Each row has a class, written after it.
[ 34 -33 -18 -10  19  58 -21 -10 -11   3  26  70  17   3  27 -16 -22   1
 -51 -15 -28  30  18 -33 -51  39 -67 -18  -5 -12 -43 -34  -2 -26  -8  39
  40 -16  33] : J300
[ 33 -50 -16   3  12  58 -14  -7 -15  -1  26  69  10   4  37 -18 -20  -9
 -43 -18 -24  26   8 -30 -60  37 -59 -20  -6  -3 -43 -34  -1 -20  -9  33
  37 -13  35] : J139
[ 20 -31 -25  22  -5  64  -5  52 -35 -14  10  44  15  51  67 -45 -40 -13
   0   2 -16  53  -8 -50 -51  66 -11  43  58  21 -10 -29 -18   1   3 -11
  19  -3  33] : J839
[ -45   -2  -26   29    1   26  -51  -47  -33  -38  -26   66   26   -5
  -14   24   57   27  -30  -44   34   39   19  -50   15  -24  -66  -38
 -100   52  -29   24   31  -17  -18   26  -43   19   47] : J86
[-10  35 -30 -28  -8  34  -5 -59  -7  -9 -25  -4 -19  24 -14 -17  47   9
  36 -15   6  45  50 -18  17 -33 -19  -5 -29  15 -16 -22  -2  -8  30   7
  14 -14   6] : J217
[ 15 -39 -28   8 -11  62  -2  10 -34   4   0  41   8  32  49 -27 -40 -11
 -11 -28 -34  53  -4 -27 -51  43 -50  -2  38  -6 -15 -31 -31  -3   6   4
  27 -15  25] : J16
[-25  49   1 -11  -7  26  29 -15   2 -22  65 -18  62  45  -3 -27  25 -23
  70 -23  24  -7   3 -37   9  -7  36  15  31 -13  32  -2 -33 -20  13  29
  32  -5  24] : J686
[-15  20 -44 -36   1  13  14 -37  -7   3 -55  -6 -24   5 -47  -3  24   0
 -16 -21   2  42  38  21  -9 -37 -10 -25 -54  14  25 -17  18  53  24 -26
   0  -4 -21] : J139
[-12  32   3 -19 -11  22  26  -4  38 -37  73 -25  84  65  11 -24  33 -30
  58  11  15 -31  14 -61   2 -27  51  -4   2 -12   1  13 -31 -18  17  47
  12 -32  21] : J722
[-27  30  17   6 -37   1  13  25  -3  14 -14  17 -24  34   9 -12 -11  -4
  37  48  -1   2  -4  -7  -4 -22  -7  21  15  31 -35  20  24  12  15 -14
   1 -51 -41] : J303
[-15   7 -33 -14 -10  30  -7 -24   9 -11  15  13 -21  44   3 -24  44 -21
  -3   7   1  23  38  -7  24 -10   9 -22 -55  -7 -45  -8 -23  22  18  27
  -1 -53   2] : J86
[-27  32   2  -5 -28   2 -53 -39 -22 -13  15  41  39  25  11 -15  51  25
   9   1  38  30  16 -70   8 -22 -21 -20 -52  55 -23   2   1 -42 -24  11
 -60  10  32] : J686
[-10  31 -31 -36 -13  31   0 -54 -10 -14 -28   0 -26  25 -18 -13  41   3
  25   3  -3  44  49 -11   3 -33 -20 -18 -44  16   0 -35  -1   5  28  17
   2 -21  -6] : J722
[ -4  65   9 -13   0  -3  18 -11  -4 -40  84 -15  55  52  14 -23  63  -5
  45  -9  24 -21   6 -29  16   6  23   3  27   8  22  -9 -19 -41  -9  58
   8   3  24] : J722
[-25  61  -7   2 -17  24  26  -1  -3 -22  66 -15  45  53   4 -24  28 -26
  72 -27  24  -3   9 -47  14  -6  31  16  10 -17  33  -2 -25 -28  13  39
  37  -4  36] : J700
[ 38 -54 -24  -4  12  57 -18  -3  -7   2  26  65  13   9  32 -20 -21 -12
 -44  -6 -29  25  17 -41 -64  32 -59 -26 -10  -5 -52 -30   0 -19  -6  30
  40 -23  28] : J139
[-13  36 -34 -41  -4  16  16 -42   0   4 -46 -11 -12   0 -48  -1  21   3
 -17 -18  -4  36  37  21   5 -37 -12 -23 -50  12  17   0  14  56  26 -27
  -4  -9 -21] : J217
[-17  44 -24 -38 -33  40  -5 -54 -23  15 -14  -1  -4  29   8  -2  26  -9
  23  18 -20  26  44 -12   0 -52 -38 -21 -70  12   2 -16   1  21  25   1
   3 -36 -10] : J217
[ 16 -62 -35   8  -6  72   1   4 -26  -4  -9  44  18  35  52 -26 -34 -15
 -16 -33 -32  58  -1 -32 -41  46 -52  -9  37  -4 -32 -26 -28   4   8   4
  20 -17  30] : J16
[-17  30  20   2 -40  25   8  22  -9  -4  19   4  -4  50  10 -16 -32   6
  50  51  11  -4  12 -50 -26 -29 -30   1  39  46 -56  39  30 -17   3   1
 -15 -55 -15] : J700
[-46  20  -5  12 -44  29  15  14 -37  -1 -10  12 -27  52  32 -24 -21  -6
  54  43  13   8  -1 -19 -17 -39 -31  -3 -12  49 -44  29  12   5  -1  -9
 -36 -50   0] : J303
[-13  48 -19 -35 -12  38  -9 -58 -13  -7 -20  -5 -23  19 -19  -8  43  14
  33 -12   6  48  54 -23   6 -41 -19  -8 -50  15 -12 -30   7  -6  28   8
  -2 -13  -7] : J818
[ -1  21 -33 -29 -15  33  -4 -57 -17 -16 -23   0 -26  26 -20 -17  34  -5
  19  -8  -5  43  41 -17   3 -37 -24 -13 -40  13   1 -28   2   3  29  11
  -4 -12   2] : J722
[-20   8 -38 -19  -4  37  -7 -38   8   0  13  12 -13  44  11 -22  48 -21
  -1  16   0  24  43 -19  14  -8   6 -17 -56  -5 -38  -6 -10  21  18  22
   5 -43  10] : J442
[-46  12  -6  17 -44  39  21   7 -36  -4  -6  17 -16  64  33 -17 -21  -9
  56  53  13  -5  -3 -25 -22 -32 -31  -3 -19  61 -26  28   3  -2   2  11
 -46 -53  10] : J722
[ 18  10   8  -5 -10  -3  40 -11   7 -66  66 -23  48  73  31 -49  30 -47
  44 -13  17 -35 -11 -29  25   7  36  16  46 -29 -23  24 -31 -25   4  53
   7  -2  36] : J217
[-32  40 -32  41 -11  26 -39 -39   4 -11  -5  32  17 -11  -2   6  50  32
 -23 -21  10  37  44 -76   4 -47 -59 -52 -96  31 -57  25  40 -22  -2  43
 -53   9  46] : J86
[-15  40   2 -11  -9  21  18  -3  30 -36  76 -28  79  70  -2 -24  46 -40
  59   8  27 -27  18 -61   9 -16  39   6  -9 -16 -16  18 -17 -14  19  39
  32 -28  19] : J839
[ 30 -31 -27  17   4  60 -16  58 -32 -16  13  53   8  37  62 -42 -39   1
  -3  -6 -25  50  -1 -57 -36  56  -1  37  61  10 -10 -29 -25 -16   1  -6
  20  -4  26] : J86
[-12  79   6 -14   1   0   6  -8 -13 -32  91 -15  51  39  14 -20  58   1
  57 -19  22 -15  15 -35  13  -9  16   2  36   1  21 -11 -19 -55 -12  56
  27   4  26] : J86
[ 17  -8  11   1   2  -8  29   2   6 -62  73 -26  49  73  25 -46  35 -50
  43 -10  20 -43 -12 -33  13  -3  51  15  48 -33 -15  16 -27 -25   2  42
   4  -1  31] : J139
[ 30 -45 -44  16  -9  58 -13 -15 -33 -18  26  60  10  29  36 -30 -27 -35
 -47 -26 -11  39  -7 -50 -34  36 -36 -11   5  10 -49   4 -14   0  -5  26
   1   3  57] : J700
[-48 -10  26   6 -58  12  36  21   0  10  -5  12   8  44  25 -36 -21 -14
  71  48  14  -9 -12 -50  -5 -27 -17   7  15  36 -26  48  38   6 -12 -17
 -34 -47 -11] : J442
[-18  28 -33 -32 -37  47 -10 -61 -31  16  -7   0  -9  24  -7   7  21 -17
  13   9 -23  22  36  -7  -5 -56 -48 -29 -79  15  14 -22  -1  34  31   6
 -11 -38  -7] : J722
[ -6  36   6 -13   1  17  26  -1  42 -23  74 -23  68  62   2 -26  34 -34
  45   5  17 -29  20 -65  17 -15  54  -2   9 -26 -15  13 -21 -13  16  34
  42 -27  16] : J303
[ -8  69  10  -6   8  -8  16 -11   4 -25  82 -11  44  47  12 -28  65  -4
  35  -4  27 -16  12 -32  39   8  25   0  14   0  -5   1 -11 -50 -17  53
  16  12  20] : J303
[ 33 -53 -49  10   7  60 -20 -28 -45 -31  26  59  23   9  29 -34 -21 -28
 -47 -23  -6  40  -7 -45 -47  42 -40 -13   2  13 -59  -3 -26 -13 -12  30
  11   9  55] : J676
[-26  12 -38 -13  -4  38  -6 -24  -5 -13  22   6 -13  57  12 -18  48 -26
  -4  19  16  29  38   0   7  -1   0 -12 -68   0 -37 -14 -22  25  17  24
   7 -43  23] : J839
[-21  43 -40 -41  -5  12  22 -43   6  14 -54  -8 -26  10 -47 -11  14   4
 -12  -8  -5  32  41  14   1 -25   3 -23 -44  15  28  -9  14  52  25 -19
  -4  -1 -20] : J442
[-49  -5  31   7 -55  22  34  29  -9   5   5  17   3  44  30 -24 -22  -3
  66  45  23   5  -9 -52 -25 -31 -25  14  -3  40 -24  38  33  -2 -15 -10
 -31 -58  -4] : J818
[-21  59   6 -24  -3  19  21  -7  39 -21  74 -19  83  58   2 -18  39 -27
  51  12  17 -33  20 -60   8 -29  51  -1   2 -19  -7  26 -11 -28  17  42
  31 -24  19] : J442
[ 31 -47 -29   3  15  70 -18 -10 -23  -3  24  73  16  24  32 -17 -32 -12
 -47  -4 -27  32  19 -37 -74  54 -75 -21 -20   1 -42 -34 -12 -19  -5  37
  49 -15  38] : J839
[ 13   2  18  -6  -7 -15  25 -19   2 -43  71 -21  51  73  32 -42  40 -51
  47  -6  10 -49 -15 -25  32  -3  39  19  46 -39   1   5 -30 -18   0  47
  -1  -4  27] : J300
[ -23   44  -34   41  -17   20  -33  -55   -5   -7   -1   27   29  -11
   -5   11   56   24  -34  -17   18   36   39  -69    7  -40  -65  -47
 -106   31  -61   26   54  -23   -2   43  -46   14   47] : J676
[ 38 -43 -26  -5  16  58 -21   2 -18  -8  21  66  11  13  36 -18 -19  -8
 -42  -9 -26  34  18 -38 -66  32 -61 -22  -3  -1 -51 -32   2 -26  -6  30
  42 -20  28] : J139
[-31  56  25  -6 -46  11   7  29 -13   7  -4  14 -15  32  13   2  -7  11
  50  37   4  13  -7  -4 -18 -28 -24  27  11  33 -28  19  25  -1  17  -7
   1 -61 -40] : J818
[-16  29 -28 -31 -29  41  -9 -62 -37  19 -18  10 -12  41  -3  -3  24 -20
  24  15 -21  29  44  -8   5 -48 -40 -25 -72   5   6 -29   4  24  30  -2
  -8 -35 -18] : J686
[ -43    0  -13   24    1   28  -44  -48  -32  -32  -20   64   26   -3
   -8   30   78   28  -43  -48   45   41   15  -49   12  -11  -64  -38
 -106   59  -40   19   39   -8  -22   18  -57   11   59] : J818
[ -33   32  -36   52  -11   30  -31  -52   -2    4   -3   34   16    4
    3    2   53    9  -37   -7   10   42   41  -71    0  -24  -69  -48
 -114   28  -57   20   37  -14   -2   47  -48   19   52] : J839
[ -9  32  25   6 -37  20   7   0  -9  -1  16  -2   9  30  -3 -20 -29  13
  46  36  17  -8   4 -47 -31 -17 -22   6  43  50 -48  29  18 -17   4  -4
  -6 -43 -23] : J676
[-37  62  23   3 -52  -3   3  21 -10  25   2  15 -17  37  10   2  -8   3
  43  48   0   5  -3   2  -9 -33 -13  16  21  34 -16  22  25  13  16 -12
  -4 -55 -44] : J700
[-36 -16  23   3 -55  12  23  31 -20   0   7  13   4  50  28 -15 -18  -7
  56  52  11  -4 -18 -36 -19 -33 -41   5  25  43 -14  37  33   5 -12 -13
 -28 -60  -4] : J722
[-15  18 -32 -28 -12  36  -1 -52  -4  -1 -23  -5 -20  26  -7 -28  41  -4
  40  -2  -1  39  50 -31   6 -35  -3 -10 -25   3 -16 -19   3   0  29  -3
  -2 -16   4] : J442
[-12  22 -36 -43   5  13  13 -48   0   1 -50  -3 -13   2 -52  -2  22   0
 -24 -21  -2  36  39  20  -1 -31 -15 -21 -57   1  25 -15  18  54  20 -15
  -1 -10 -24] : J300
[ -35    7  -19   32   -1   25  -43  -51  -34  -35  -23   64   37    6
   -4   25   78   19  -44  -44   36   36   17  -53   19  -12  -69  -32
 -102   56  -38   32   42  -14  -17   19  -46   15   54] : J217
[-10  36 -28 -39 -31  39 -20 -65 -29  30 -11   1 -11  24  -5   0  30 -19
  12   9 -29  25  46 -15  -7 -52 -50 -23 -65  -2   4 -33   1  28  29   1
   5 -47 -18] : J300
[ 16 -10  12  -4  -6  -1  42 -20   5 -67  65 -21  50  80  25 -49  18 -51
  44 -11  19 -37 -12 -25  24   3  44  13  53 -35 -17  17 -29 -17   7  48
 -10   2  33] : J686
[ -9  65  20 -19   6  -8  12 -10   1 -19  83 -15  48  27  11 -18  78  10
  53 -16  30 -12   7 -31  24  10  23   2  25   2  14 -12 -17 -50 -20  44
  14   7  24] : J818
[-20  43  -3  -1   0  25  21  -6  -8 -36  70 -17  58  52   3 -24  26 -22
  71 -22  23  -8   5 -43   5  -2  26  21  25 -15  31  -1 -24 -30   9  35
  35  -7  26] : J686
[ 26 -50 -54  20   7  61 -20 -17 -45 -22  24  55  13  30  34 -37 -18 -38
 -39 -18 -10  42 -11 -49 -46  56 -44  -2   8  14 -45  -6 -37  -5  -5  29
  22  15  60] : J839
[-43  -4  -7  20 -42  39  18   1 -34  -1  -3  18 -20  58  27 -26 -20 -16
  55  43  11   2  -3 -32 -20 -29 -31  -4 -14  52 -27  27   1   1   0   7
 -45 -49   9] : J722
[-18  28 -24 -32 -14  31   0 -61 -17 -12 -18   4 -17  26 -21 -21  35   1
  38 -14   9  44  44  -3  11 -44 -18  -6 -28  12  -9 -28  11   3  30   3
  -9 -12  -1] : J686
[-44  -7  29  15 -63  17  38  30 -13   5   6  13   7  53  40 -27 -18 -15
  64  44  19  -4 -16 -41  -2 -23 -31  20  12  34 -32  48  30   1 -10 -12
 -28 -59  -2] : J217
[ -3  22 -28 -40 -13  28  -5 -45  -8  -8 -31  -6 -18  21 -19 -22  50   9
  35  -8   7  46  47 -15   7 -46 -17 -14 -34  14 -19 -26   9  -4  27  -9
   0 -14 -10] : J139
[-15  10 -39 -20   0  34  -2 -35   0  -8  17  15  -8  52  11 -24  45 -17
   1  21  10  31  42  -9  18 -13  11 -12 -54  -2 -39 -11 -15  17  19  21
  -6 -38   8] : J686
[ -9  75   7  -7  -2  -9  11  -4  -8 -24  84 -10  49  60  21 -26  69   2
  57 -11  28  -9  13 -28  27  10  28   4  35  -2  19  -8 -22 -49 -11  45
  13   7  22] : J700
[ 34 -42 -16  -7  19  62 -16 -10  -1   1  30  64   7   3  29 -18 -37  -2
 -52  -6 -28  25  15 -32 -57  32 -49 -26  -3  -8 -53 -26 -13 -12  -6  27
  47 -16  33] : J303
[-25  15   4  23  10  11 -40 -56   0  12  17  41  18  -8  16  14  67  37
 -52   6  30  17  24 -52  43  -2 -39 -25 -56  36 -47  10  15 -24 -25  39
 -50  30  50] : J300
[-47  -1   4   9 -38  33   8  -5 -31   3 -11  16  -4  47  23 -23 -12  -1
  58  32  16  -1  -6 -22 -12 -39 -38   1   0  46 -34  32   8   2  -2  -7
 -48 -48   2] : J300
[ 35 -59 -50  14  10  61 -15  -8 -39 -27  22  57  12  19  44 -37 -18 -30
 -43 -18 -11  38  -9 -51 -50  42 -31  -2   4  10 -52  -6 -31 -15  -8  27
   9  10  51] : J139
[-56  21 -14   8 -47  29  10   4 -38   4 -12  19 -24  50  29 -23 -15  -8
  62  54   9  -1   2 -26 -24 -33 -33   5 -20  53 -34  34  12  -4   3   4
 -32 -50   4] : J442
[ 20 -27 -25  21   5  62  -9  50 -32 -10  20  49  13  45  68 -43 -35 -14
 -14   4 -12  56  -7 -47 -46  70  -2  40  54  17 -16 -30 -23  -9  -2  -4
  20   6  41] : J839
[-11  82  22 -15  11  -1  12 -15  -5 -19  87 -14  59  48  16 -24  67   2
  40 -12  28 -21  17 -33  22   4  28  12  36  -1  20 -18 -16 -51 -12  49
   7   9  27] : J300
[-11  39  -4 -11  -5  16  24  13  37 -32  65 -19  76  65   2 -29  48 -39
  56  -2  24 -22  18 -63  18 -17  56   9  -1 -18 -17  12 -12 -23  22  39
  31 -25  13] : J139
[-20  12 -10  39   8   8 -37 -49  -6  16  15  41 -15  -6  23   6  52  25
 -55  16  20  23  21 -51  39   6 -31 -28 -62  33 -53  12   7 -13 -25  35
 -33  33  47] : J303
[ 38 -33 -17 -13  17  56 -17 -11 -28  -7  22  73   6  18  37 -12 -33   1
 -43  -3 -30  32  15 -21 -63  44 -68 -21   9  -5 -32 -43  -6 -21  -7  35
  48 -18  30] : J686
[-20  35 -29 -29 -41  38 -10 -51 -28  26 -10   9 -17  42   3   2  25 -23
  14  15 -18  26  46  -7   5 -55 -33 -32 -77   6  -2 -19   6  36  30  -4
 -14 -42 -11] : J700
[ -7  55  16 -15  -8  -4  19 -10  -2 -35  91 -14  58  38  15 -31  69  -8
  47  -9  24 -14  -3 -26  22   3  22   3  28   4  15   0 -17 -41 -17  51
  -5   1  20] : J722
[ -4  34 -24 -40  -8  34 -10 -67 -14  -4 -14   0 -14  25 -21 -18  41  11
  38  -5   4  43  52 -18   6 -45 -17  -9 -26   8  -6 -33   3  -2  33  -2
   6 -11  -4] : J686
[-33  41 -20  35  -3  29 -41 -52   4   4   3  34  20 -17   1  13  61  28
 -38 -19  11  35  42 -62  12 -46 -68 -45 -95  19 -62  18  48 -20  -2  43
 -54   7  50] : J300
[-11  74   8 -13   4   0  18 -16 -21 -33  90 -10  50  53  17 -32  63  -4
  48  -5  31  -5  12 -30  18   7  18   7  32   1  11  -6 -18 -54 -15  51
   7   9  26] : J686
[ 23 -50 -54  21   9  58 -16 -24 -42 -21  19  65  11  18  37 -39 -14 -32
 -42 -23 -18  32 -10 -56 -38  50 -36  -2  -4   8 -40   7 -23 -11 -10  32
   6  20  58] : J442
[-15   0 -33 -12  -1  35  -5 -34  -6  -7  21  12  -5  46   1 -14  47 -22
  -6  11   8  20  35   2  20  -1   4 -15 -62  -9 -35 -14 -18  23  17  21
  13 -49  10] : J676
[-42  -1  -3  14 -47  28  25   4 -25  -2 -12  16 -21  63  31 -33 -21 -14
  57  47  18  -3  -5 -29 -13 -28 -23  -5 -18  52 -49  37   7   5  -7  -4
 -40 -54  -4] : J303
[-58  15  -3  25 -51  26  17   4 -45   8  -2  11 -10  70  35 -23 -16 -25
  64  57  16   0 -11 -17 -12 -29 -38   4 -20  53 -27  37   4   2  -4   1
 -43 -38   1] : J839
[ 18  -5  17  -3 -21   1  39 -15  11 -58  75 -24  50  81  24 -45  22 -52
  45 -12  19 -46 -11 -34  32  -3  41   0  38 -34 -24  28 -26 -12   4  46
 -14  -5  37] : J700
[-48  19  -4   9 -45  42  15  14 -42  -4  -2  14 -22  57  36 -13 -22   4
  58  44  21   5  -1 -29 -21 -28 -39   9 -18  56 -41  29   3  -9   1   8
 -37 -51  14] : J818
